In the rows, 128 means zero.
Each row has a class, written after it, and each block has its own classes.
[153 181 157 112 105 127 167  99  96 151 139  75 156 134  76 117 121 149
 148  89  87  96 119 154 148 106 116 146 172 162  66 182  94 128]
<163>
[118 146 118 153 119 120 161 143 140 147 102 132 115 128 126  88 111 100
 133 116 170 114  91 139 112 140 120 125 119  99 124 138 122 189]
<96>
[123 159 111 105 129 119 138 139  97 128 133  94 139 116 153 181 128 169
 138  69 106  89 159 152 131 119  94 135 151 145  69 124 106  93]
<80>
[165 114 126 157 127 160 122 141 140 126 129 146 106 136  98 122 125 109
 112 179 115 143 109  81  73 153 129 107 135 144 151 145 128 161]
<96>
[170 149 118 158 113 144 107 112 157 146 105 122 124 118  49 125 105 158
  93 188 126 106 178 125  95 166 113 131 132  87 162 195 112 186]
<96>
[ 92 137 117 126 156 121 100 125 124 100 152 147 118 150 140 112 118 137
 134 128 145 173 157 163 131 149 130 124 126 142 163 134 157 160]
<118>
[ 53  78 126 133 117 142 169 147 135 144 119 113 116 107 187 131 147 169
 128 184 147 155 102 101 140 133 131 103  59 139 138  65 139 134]
<60>
[ 96 112 138 140 107 136 144 119 125 128 116  77 134 121 144 120 129 160
 123 174 113 134 139 119 112 119 129 184  71 103  81 178  89 154]
<18>
[118 166 126 146 148 105 133  92 158 129 141 128 132 106  96  79 111 102
 160 116 189  70  16  81 118 134 105 131 153 131 100 154  97 187]
<163>
[144 192  71 156 163 189  92 156 126 125 155 148  95 138 185 137 130  80
 170 131 166  98  96  86  96 126 163 127 122 140 193 121 113  84]
<71>
[154 174  88 132 163 120 118 144  80  90 151 167 139 145 202 130 116  97
 139  59 132  93 114 124 125 152 119 142 153 157 163 143 149 150]
<71>
[104 124 112 173 124 130 139 176 135 138  90 120  88 131  85 116 120 168
 148 201 184 147 137  79 117 111 130 137  86  97 117 153  94 172]
<18>
[111 131 107 148 150 162 134 103  82 150 128 130 137 136 208  60 145  56
 143 125 103 103  76 109  93 175 157 135 149 189 160 100 137 167]
<163>
[139 161 126 124 143 140 122  93 129 124 163 134 127 117 135 143 160 142
 128  83 110 119  84 136  69 160 123 152 107  89 134 147 106 153]
<96>
[134 164  87 123 101 161 137 138 113 138 113 130 138 117 191 157 115 168
 150 114 133 103 112 135 122 114 161 111 142 146 120  79  97 127]
<98>
[127 120 115 127  97 142 169 145  99 160 102 115 142 117 167 132 105 177
 144 130 116  80 142 113 142 123 112  78 153 148 129 110  93 131]
<71>
[162 156 142 136 157 121 155 133 116 129 122  99 123 145 137 137 135 109
 124 100  99 113 123 112 121 127 115 151 113 122 124 220 128 144]
<80>
[152 176 122 130 110  89 138 113  84 144 115 111 141 139 148 128 125 128
 141  90 113 100 138 145 139 144 130 154 169 151 123 129 110 175]
<18>
[105 126 118 149 114 164 179 178 107 149  84 108  98  78 213 104 119 131
 170 105 142  83  87 127 146 127 148 106 140 165 124 160 105 128]
<98>
[134 165 118 137 135 137 157 119 142 142 123 104 128 154  84 109 140 139
 117 128 137 139 132 142  83 118 112 106 115  95  85 165  94 156]
<80>
[140  89 124  93 115 102 110 134 121 117 122 120 156 105 112 167 139 177
 117 151 115 110 161  98 162 130 102 110 127 145  79  85 116 125]
<18>
[136 126 130 151 149 148 117 142 114 123 144 134 120 122 124 108 110 117
 149 187 148 117 112  81 101 102 112 104 137 133 146 116 110 111]
<71>
[125 120 112 137 149 169 141 138 114  98 141 160 130 109 248 149 142 102
 151 105 154  75  57 103 123 172 136 126 102 179 155 140 136 203]
<60>
[105 150  84 120 127 124  96 111 149  97 158 131 154 178 150 127 112 133
 129 104 116 137 123 143 100 162 137 174 129 124 115 111 137 168]
<96>
[172 201 116 130 127 107 136 112  97 139 109 145 145 117  81 146 101 174
 136  97 154  80 120 128 152 126 110 141 160 135 137 157 116 166]
<163>
[142 102 111 131 139 113  93 143 109  94 109 143 143 136 162 132 110 108
  87 134  97 154 166 143 126 138 149 163 156 137 124 118 161 160]
<98>
[140  63 164 158 113 111 173 161 125 156  69 130 113 105  81 119  86 123
 108 169 102 135 136  81 141  79  84 111 149 139  94 137 130 122]
<163>
[155 168  93 123 146 148 121 122 136 144 123 117 130 140 104 138 126 157
 116  78 158 115 196 162 159 129 146 169 125 131 165 165 146 112]
<60>
[171 149 139 153  93 106 104 125 177 134 100 142 123 116  82 177  52 130
 127 147 177  94 138 143 144  74 107 145 192 121 120 122 102 150]
<60>
[136 114 122 145 145 150 161 125  84 115 104 127 164 101 242 111 104  80
 118 137 107  86 145 146 114 137 119 154 115 150 122 163 151 196]
<98>
[122  89 171 141 149 114 133 122 179 114 139 119 125 111  82 148 106 142
 126 198 176 176 117 137 101 100  84  84 123 112 123 117 135 161]
<60>
[127 111 150 122 129  96  99 153 159 152 133  91  86  81  82 144 160 124
 132 124 104 121 105 102 144 120 136  97 174  94  81  96  87  98]
<98>
[121 124 102 126 125 122 123 121 149 164 115 102 124 131 110 161 130 150
 108 132 100 140 144  99 125 140 132 121 134 121 129  94 122 117]
<163>
[138 107 136 132 147 142 166 100 121 117 165 128 147 128 157 124  87 134
 139 122 118 121 143 108  93  82  62 102 108 132  83 138 114 147]
<118>
[100 131 142 130 139 149 140 126 141 132 124 104 114 129 193 127 170 119
 146 132  88 125  76 136  92 165 138 103 103 116 131 171 102 152]
<80>
[142 140 122 142 137 185 146 134 113 151 127 129 132 148 179  71 149  59
 149 189 143  92  72  78 126 141 173  89  94 145 174 136 116 158]
<71>
[183 154 151 116  78 110 182 103 147 137 129 112 138 112 133 146 117 141
 118   9 100  67  72 148 150 117 107 126 177 141  63 187  78 161]
<60>
[ 73 105 128 147 125 128 134 140 151 125  97 110 128 155 131  74 133 105
 124 209 163 116  76  88 126 144 151 135  90 115  93 151 108 215]
<80>
[ 97  86 156 143 117 108 124 131 117 137  94 103 124 107 146 112 118 134
 116 187 122 145  65 110 111 149 138 121 127 104 127 105 106 195]
<163>
[127  74 104 136 126 173 138 127 110 120 102 132 149 103 197  74 139 101
 105 194 130 108 123  72 117 147 134 125  67 167 124 122 131 135]
<18>
[153 120 113 124 135 118 101 164 119 105 144 159 129 144 117 107 109  92
 157  68 131  70 110 101 142  90 106 117 189 120  60 100  85 119]
<71>
[127 150 120 153 118 121 151 137 106 124 159 120 114 103 175 113 128 103
 133 113  62  68 110  76 119 139  76 116 140 143  97 156 102 110]
<71>
[152 155  91 142 138 150 133 114 104 140 134 123 148 151  97 109 127 134
  95 158 134  86 180  84 126 137 131 155 111 122 130 171 118 167]
<71>
[133  62 133 138 118 112 126 101 125 148 106 110 142 123 106  57  87 102
  97 139 137 109 106  90  98 124 123 165 170 133 110  96 120 150]
<96>
[133 122  93 132 111 153 103 115 131 119 130 126 133 146 155 111  93 122
  91 156 138 144 155 125 115 153 152 112 137 158 145 114 126 167]
<118>
[160 146 116 141 112 152 142 111 110 174  77 123 146 176 133 135 111 135
 127 200 123 161 201 124 136 100 177 161 103 152 200 124 148 130]
<18>
[107 125 134 125 127 109 139 133 127 128 142  92 134 103 153 131 102 153
 146 119 115 106 132 137 127 121  83  99 161 128 112 132 107 102]
<71>
[157 162 129 125 145 133 117 115 148 132 145 141 122 135 164 116 100  79
 159 105 140 110 109 129 151 109 127 101 128 131 166 142 132 125]
<118>
[142 107 139 150 105 160 129 143 181 135 107 158 109 127 102 138 107 125
 122 184 126 150 144 123 131  82 122 101 121 138 138 118 129  91]
<60>
[131 114  94 106 127 139 136 133 116 139 124  97 176 164 211 101 105  89
 144 124 117  63 142 102 176 147 144 112 140 165 130 113 134 152]
<71>
[154 170 111  98 124 133 133 108 122 146 156 102 142 106 144 192 113 138
 111 111 152 109 158 135 152 108 118 108 112 131 114  90 119 115]
<118>
[163  97  92 151  97 157 165 139 106 115 115 123 162 147 252 137  72 104
 112 127  84  73 137  92 115 145 102 114 137 187 108 117 127 204]
<60>
[149 120 146 147 145 117 156 163 160 123 128 162  89 117  99 142 137 136
 143 106 118 134 125 112 149 135  87  75 146 160 149 177 152 132]
<60>
[170 152 130 123 118 114 164 122 104 156 132  71 109  98 147 141 109 127
  92  59 115  92 133 101 163 119 124 153 117 122 115 188 107 121]
<118>
[125 126 117 137  98 167 194 136 109 130 112  98 156 114 183 145  84 165
 129 156 175 106 131 143 129 120 110 105 120 193 109 133 124 177]
<60>
[115  63 146 139 137 129 133 136 163 126 100 110 119 100  91 114 113 154
  88 203 192 147 119  83 158 121 137 147  86 135 152 156 152 141]
<60>
[116 161 106 129 123 172 148 139  65 131 151  63 117  93 221  88 110 168
 155 113 145  98 104 135 114 145 129  99  93 129 131 140  78 138]
<118>
[171 101 135 153 123 170 163 128 144 188 119 127  95 127  97 115 158  55
 108 128  88 104 118  65  90 146 138 110 153 163 131 142 121 132]
<96>
[158 129 133 145 163 120 122 145  94 123 129 153 107 111 107 107 141  95
 128  93 119 116 127 112 118 108 130 153 173 138 108 140 129 135]
<98>
[116 100 135 115 152 124 141 158 100  95 119 117 132 129 184  75 143  90
 126  92 104 136 100 126 177 146 168 165 127 180 121 183 173 131]
<98>
[180 165 116 131 182 143  95 138 160 123 129 155 121 173 103 170 151  89
 130 123 105 148 178 150  96 134 119  98 129  99 161 164 146 134]
<80>

Next block, with new classes.
[146 145 113 142 107 122 150 106 108 108 136 143 139 129 156 166 136 167
  99 115 138 179 149 105 153 148 181  93 131 107 145 141 116 109]
<52>
[ 85 110 114 141 133 147 117 200 127 172 109 143  93 100 157 178 167 147
 105  85 134 151 113 114  92 115 100  98 174 122 101  94 129 140]
<168>
[161 162 148  87 118 118 112 156 141 140  73 101 128 107 122  73  89 158
 117 158 111 128 125 134 137 126 181 161 111 133 148 121 123 118]
<180>
[160 110 109 147 158 180 101 113 129 151 140 149 163  81 132 186 113 110
 121  97 140 136 107 154 140 134  98  81 131 100  95 209 130 131]
<182>
[163 115 164 163 151 137 107 118 119 131 135 165 109 114 132 139 125 120
 147 134 118 122 105 113 134 170 122 116 109 123 138 167 163 159]
<182>
[112 147 145 130 119 166 110 102 143 123  83  96 104 119 102 135 127 141
  98 122 139 122 119 116 123  99 112 133  93 149 133 140 139 123]
<52>
[122  78 119 108 162 127 107 115 124 135 148 112 183 148  77 134 159 142
 110 137 124 141 138 140 143 130 115 126  98 143 146 191 141 139]
<182>
[171 102 105 126 106 159 129 135 117 119 130 158  92 110 153 116 121 122
 122 114 142 137 125 143 142 144 202 127 136 116 145 106 112 127]
<150>
[121  98 152 139 133 151 110 136 107 120 180 135 129 136  99 128 151 129
 106 127 124 127 140 112 131 158 128 143 120 122 133 114 137 127]
<150>
[162  95 186 105 145 112 127 153 152  70 114 111 132 129 139 132 102 132
 120 127  95 109  91 121 131 131 146 128 134 125 149 148  98 151]
<37>
[109 142 149 109 116 138  82 143 130 145 113 144 152  98  98 165 115 153
 107  94  93 149 119 132 151 121 124 141 135  84 120 127 145 128]
<37>
[ 92 116 144 136 137  99 133  99 111 156 129 149 121 138 144 116 171 168
 125 133  94 163 145 125 147 146 155 105 119 115 111 143 122 152]
<190>
[ 66 124 130 127 133 111 164 120 143 116 120 101 108  99 144 141 155 128
 101 183 113 133 114 145 143  95 252 117 132 121 126 152 117 179]
<43>
[112 116  90 126 154 104 158  76 133 103 172 126 143 107 138 154 109 147
 162 157 151 156 164 135 114 126 103  83 136 114  89 131 137 129]
<208>
[124 169 150 122 122 120 111 119 135 154 105 116  87 101 113  86  82 164
 121 170  96 144 145 132 129 129 141 130 115 130 132 107 170 122]
<180>
[142  86 158 143 135 136 144  81 156 136 127  88 103 106 114 133 152 133
 108 130 103 124  96 112 119 125  93 142 123 160  97 153 134 128]
<168>
[149 104 162 160 136 200 171 122 101 141 172 170 100  99 193 108 146 144
  62 127 146 118  96 136 135 150 142 119 137 204 160 119  95 144]
<150>
[148 109 133 150 154 149 126 119 119 135 161 113 126 142  99 107 137 163
 128 123 132 124 129 122 128 135 108 139 131 122 138 145 113 125]
<150>
[133  88  87 116 124 103 157 157 164 152  90 134  94 138 132 173 155 136
 103  99 134 130  88 113 117  95 105 102 147 116 131 110  85 132]
<52>
[134 178 105 141 128 142 129 121 121 144 120 132 116 110 141  82  95 131
 138 158 151 140 160 163 124 135 130 115 107 143 110 108 139  97]
<180>
[180 166 144 167 118 137 106 143  97 137 144 141 108 120 125 132 108 117
 113 105 140 147 142 105 148 168 182 115  94 106 158 147 157 106]
<94>
[136 114 109 138 117 157 163 152 114 131 144 150  91 159 165 112 106 102
 158 113 177  99 143 163  79 122  80 119 156 174 161  59 113 130]
<94>
[130 128 142 126 127 130 115  73 137 125 178 131 127 116  76 127 134 149
  81 153 128 108 120  81 141 139 123 149 129 141 115 139 179 123]
<43>
[117 126 109 125 120 115 157 132 133 142 110 125 129 119 126 161 135 116
  97 141 139 154  92 129 149 139 114 114 120 131 141 162 147 123]
<182>
[122 143  95 140 106 145 188 107 126 132 113 151 119 116 140 158 111 135
 148 126 143 167 105 170 146 115 190 137 141 118 155 126 118 133]
<94>
[ 84  95 130 152 125 168 124 126 108 122 184 192 144 184 115 162 170 112
 139  96 131 106 147 146 119 148 111 135 149 112 123  80 111 144]
<52>
[135 142 131 145 159 127 101 125 152 141 129 135 111 132 128 137 123 117
 114 135 123 103 120 115 107 102 110 114 114 129 132 153 127 158]
<43>
[ 23 158 138 127 146 158 145 176 128 184 165 134  98 148  30 142 128 109
  83 167 151  57 103 160 134 101 123 151 133 123 141 129 143 146]
<180>
[127 145 145 116 119 140 140 188 127 146 150 112 167 113 112 136 119 163
  94 124 138 147  96 125 145 150  42 151 154 146 137 111 140  77]
<37>
[156  52 112 103 165 117 139 169 134 165 144 164 115  75 162 162 129 153
 154 117 145 128 131 129  78  99 105  79 150 135 128 118 103 177]
<94>
[160 140 119 137 136 137  83 162 110 150 137 148 134 128  90 125 134 111
 145 118 129 116 137 120 127 147 127 130 111 102 125 148 151 112]
<75>
[124 133 164 125 110 112 125  94 133 129 108 133  99 134 121 130 113 160
  92 105  90 121 114 113 136 116 103 130 146 131 140 104 131 140]
<37>
[144 151 148 138 128 140  95 137 100 124 141 132 133 125 109 132 125 120
 123 138 113 125 148 120 134 144 173 125 113 115 143 159 156 126]
<75>
[ 92 114 108 118  92 123 156 122 141 124 172 106 119 159 114 130 142 125
 123 146 111 110 140 165 137 126 148 146 189 128 126  59 133 106]
<52>
[115 104 130 146 134 160 116  83 119 139 115 170  97 108 116 142 131 155
 101 124 104 143 141 143 135 109 213 108 133 129 118 119 124 168]
<180>
[160 132 146 157 137 153 104 153 118 152 146 122 119 107 127 147 137 125
  93 122 123 134 124 119 138 136 149 130 108 125 151 148 123 129]
<150>
[133 148 136 155 121 137 161  80 124 116 133 139  87  94 164 139  84 121
  95 151 117 147 138 143 139 139 180  70 130 115 104 140 124 126]
<180>
[157 108 141  96 123 107 122 113 144 140 124 153 125 133 114 117 108 117
 111 117  86 126 111 153 160 128 137 134  92 108 155 148 112 140]
<37>
[141 161 139 153 127 149 114 126 110 137 151 159 142 141 142 128 109 131
 118  91 119 145 129 124 152 179 130 126 132  87 124 118 127 113]
<208>
[ 63 136 165 142 139 117 151 115 130  92 142 131 104 147 173 114 143 105
 121 149  93 107 116 160 153 144 230  94 153 100  98 146 104 159]
<190>
[ 82 119 148 114 118 112 151 106 145  85 136 135 124 120 133 147 127 138
  77 117  92 114  92 138 159 113 183 117 181 109 105 111 114 140]
<37>
[153 107 132  98 141 152  85 147 138 126 149 159 108 100 158 145  89 106
 132 122 113  98 145 156 102 106 155 110 141 108 144 120 111 166]
<150>
[ 81  89 154 146 145 167 142 117 117  99 130  86  95 127 145  94 137 149
 129 145 119 150 145 151 107 123 129 111 123 145 128 120 112 150]
<150>
[149 179 163 126 100 131 153 154 138  91 138 132 138 152 204 153  94  79
 109 124 130 105 116 125 102 158  89 143 159 151 147 101 112 105]
<168>
[144 101 118 163 173 139  85 147 119 146 175 141 115 113 115 136 153 129
 112 114 133 132 150 112 119 134 118  87 104 111 113 147 130 131]
<150>
[110 202 133 113 144  66 143 136 128 117 146 137 145 136 174  90  98 169
 103 132 112 144 129 100 151 166 142  99 147  86 120 120 128 108]
<208>
[130 100 136 100 138 108 143  85 132 103 175 163 146 101 129 148 129 152
  81 148 102 144 127 138 163 119 176 106 123 151 143 148 135 145]
<37>
[ 70 113 147 121 132 123 124  95 115 117 117 137 125 151 105 155 128 118
 133 138 100 130 134 153 139 126 172 117 118  91 151 169 142 184]
<182>
[148 106 144 142  98 153 121  93 131 146  72 139  98 129 130 116 142 120
  94  94 106 126  78 124 151 148 128 148 133 147 131 120 143 135]
<182>
[130 171 158 120 137 148 110 114 138  83 143  99 149 135 153 134  99 109
 106 125 134 102 142 124 102 125 102 127 133 151 121 152 134 111]
<168>
[ 95 184 145  87 133 104 150  72 149 103 102 120 135 144 150  80 106 140
 144 172 131  79 122 155 135 100 159 150 126 154 128 153 112 146]
<190>
[155 142 141 124  97 128 130  32 121  80 120 112 137 121 145 148 105 125
 102 120 122 101 153  96  99 112  95 117 167 158  95 114 135 113]
<75>
[170  59 134 136 117 133 140 118 126 142 113 111 116 113 130 133 148 133
 134 152 105 167 112 145 144 152 157 136 123 162 159 141 149 147]
<182>
[169 141  91 144 127 151 138 110 113  88 136 138 140 115 178 115 141 153
  77 118 153 169 135 126 155 133 220 109 133 160 143 130 105 102]
<150>
[128 155 154 125 118 115 151 132 145 137 134 103  73 118 167  91  98 124
 145 187 107 116 114 158 136 142 150 122 146 154 139 124 150 125]
<190>
[180  82 148 141 122 162 107 177 135 114 131 152  99 136 117 179 113  71
 143 117 127 132 115 133 110 139 158 145 103 149 187 112 145 150]
<94>
[110 127 163 136 144 132 127 130 136 141 132 132 120 145  95 151 104 166
 107 135  97 133 123 106 108 130  69 126 149 124 131 113 134 138]
<180>
[104 108 197 120 116 127 148  67 104  69 167 153 160 149 162 107 145 129
  86 156  95 126 129 117 150 186 154 141 132 176 143 119 156 149]
<182>
[125 123 132 160 135 158 159  80 123 136 147 127  95 116 161 118 114 138
 118 148  98 158 130 147 108 128  60  81 144 176 122 129 150 118]
<75>
[ 75 189 145 158 101 148 133  58 126 116 126 141 121 107 174 151 125 139
  82 153 103 156 141 129 130 111 166 131 146 159 126 100 161 147]
<43>
[186 164 146 132 133 126 134  89 128 155 126 114 135  83 160 101 102 175
  77 120 116 158 113 103 165 155 143 115 110 134 132 164 127 107]
<208>
[111  83 108 128 115 153 149 148 149 113  76 141 136 149 136 169 146 113
 133 117 104 202  93 149 137 128 163 144 108  96 147 138  96 153]
<43>
[157 138 151 176 154 138 121 122 123 146 179 146 108 133 114 133 109 116
 137 123 119 118 115 120 146 174 120 117 115  94 127 148 142 130]
<208>
[110  78 122 115 152 173 118 145 120  66 141 161 125 125 108 155 106 143
 148 143 145 170 110 135 132 159 152  96 130 121 152 170 180 148]
<182>
[187 143 163 149 135  66 108  50 125 108 164 142 168 142 190 127 116 146
 113 119  59 173 181  87 133 176 111 104 116 122 118 107 132 124]
<208>
[114 174 132 158 145 101 160 101 122  83  90 113 140 119 212 127 121 146
 130 151 120 162 124 144 140 131 195  82 144 131 130 168 118 149]
<182>
[130 100 136 127 149 118 146  84 130  91 171 120 101 137 143 113 119 139
 121 157 130 136 143 123 132 153 126  69 126 145 108 168 141 120]
<190>
[130 136 123 136 118 118 125 107 142 116 113 144  99 144 162 134 155 129
  86 135 114 135 139 127 129 105 176 115 110 182 163  96 128 140]
<52>
[128  82 152  93 137 128 163  88 158 138 122 108 107 124 103 112 120 137
  59 168 105 111 108 132 126 101 117 130 108 193 144 134 112 144]
<180>
[135 103 132 136 138 101 134 118 123 150 144  95 119 118 115 110 160 163
  99 135 119 131 134 110 148 134 179 129 136 139 125 115 128 137]
<208>
